Rows and whether each has a hidden trait (one of two labels; each part has its own)
In the rows, zero is written as 128.
[153  95 107  97 162 218 197 141 122 147 134 117 157 105 129 123 120 120
 136 162 166 104 120  71 255 230 101 135 134] | P
[130 124 153 116 116 134 113 133 131 132 119 130 151 123 157  85 129 148
 167 108 135 100 118 109 149 128 134 103 112] | V
[142 170 157 114 125 133 119 123 162 113 109 152 160  96 102 106 114 152
 140 144 123  81 131 130 140 155 126 108 124] | V
[148 134 136 122 123 222 163 145 109 126 133 172 190 108 131 170  93 100
  83 161 111  54  91 137 170 156 155  77  60] | P
[116 118 158 129 101 148 122 129 146 105 149  96 154 146  97  77 167 114
 132 151 107 133 110 103 201 118 102 124 159] | P
[143 127 148 122 110 139 109 123 144 130 126 135 145 121 137  89 133 137
 157 123 132 103 116 104 168 139 115 118 123] | V
[145 126 139 127 109 137 108 127 152 109 125 135 141 114 114  89 133 139
 144 157 116 104 128 118 170 127  92 123 125] | P
[165 131 130 104  91 117 133 143 153 103 151 164 132 118 160 100 154 113
 159 188 181 150  83 125 227  83  88 111 133] | V
[115 112 148 106  82 141 121 137 134 143 128 117 149 127 128  83 124 160
 162  99 149 102 113  92 174 126 106 125 146] | V
[140 120 118 123  80 140 125 122 151 130 142 124 127 116  69 124 129 131
 126 149 140 132 116 101 203 138  74 165 171] | P
[146 182 150  96  89 141 145 118 170 132 132 163 175 101  89 133 132 125
 146 104 185 132  95  89 196 144 151 111 157] | V
[149 132 164 152 112 135  97 141 128  81 141  97 125 127  96 110 161 128
 132 191  53  89 103 104 214 115 110 132 148] | V
[119 118 113  96  97 150 140 107 169 148 131 148 174 129 117  75 135 118
 144  84 204 171 138 111 142 135 110 117 133] | P
[148 125 159 135 177 129  94 133 113 115 102 139 145 142 255  81 150 129
 197 102 116  99 122 131  98 104 194  45  31] | V
[153 116 112 110 172 123 142 119 158 118 119  91 113 114 122  83 160 141
 188 144 157 168 157  75 218 181  89 158 173] | V
[151 142 123 100  81 133 119 119 155 163 111 169 136  84 107 124  79 175
 151 108 175  86 128 105 154 165  91 142 137] | V
[138 120 130 114  66 150 117 130 152 118 132 125 147 115  87  95 132 146
 145 132 146 122 116  86 215 118  84 140 155] | P
[163 168 139 122 108 144 116 128 166  61 106 147 178  96  87  95 138 140
 153 150 129 118 136 116 193  90 134  88 101] | V
[133 118 132 141 123 129 119 135 116 121 135 111 112 135 126 136 137 128
 125 145 101 123 119 122 151 120 125 139 140] | P
[164 143 183 125 132 147  81 105 171 148 123 157 151 113 169  62 140 129
 177 144 113  56 104 107 163 198 109 101 101] | P
[144 111 119 128  71 141 105 125 140 133 141 129 134 125 108 110 133 133
 137 130 136 124 110  96 195 113  89 143 142] | P
[144 142 149 113  84 147 115 128 161 111 123 130 165 105  86  82 129 150
 154 132 138 100 120  98 196 129 102 117 143] | V
[147 142 156 145 124 137 105 135 134  84 131 112 132 124 107 115 153 124
 133 175  74 103 114 118 183 117 127 119 129] | P
[158 175 178  83  94 118 134 139 188 102 137 181 172  92 134  58 134 138
 162 206 173  96  87 138 222 122  83  88 143] | V
[130 128 137 129  93 133 115 127 139 129 134 133 137 124 111 115 125 135
 130 128 127 110 116 116 157 119 111 131 136] | P
[128 107  89 154  92 171 116  98 107 164 123  87 116 141  57 190 125 121
 121   7 122 163 142  41 154 148 170 181 147] | P
[185 111 102 143  78 152  93 119 160  86 137 133 137 124 116  95 170 111
 159 153 140 155 115  77 255  80  91 126 116] | P
[135 128 119 119  72 139 130 122 162 129 143 127 132 109  43 121 123 135
 111 151 140 131 120  99 206 146  65 174 187] | P
[146 139 110 124  78 141 131 129 158  92 131 128 146 106  48 126 131 136
 119 151 141 146 131 104 209  99  90 142 158] | P
[105 140 196 123  91 156 114 131 170  87 152  84 184 139  59  40 181 116
 135 170  84 104 100  93 224 145  95 112 182] | P
[152  85  78 112 220 151 185 133 116 132 124  83 101 127 164 123 156 118
 168 142 163 181 159  78 205 201 116 157 146] | P
[135 151 155 138  63 168 105 133 126 118 134 181 175 119 104 151  97 116
  84 136  98  62  87 158 119  86 147  83  74] | P
[137 156 145  99  89 133 142 125 154 141 138 149 152 112 108 123 129 128
 145 112 177 132  97 101 185 140 128 125 162] | V
[136 146 106 143 145 140 135 111 114 124 118 127 133 132 116 187 132 107
 121  73 130 161 139 110 107 123 196 124 108] | P
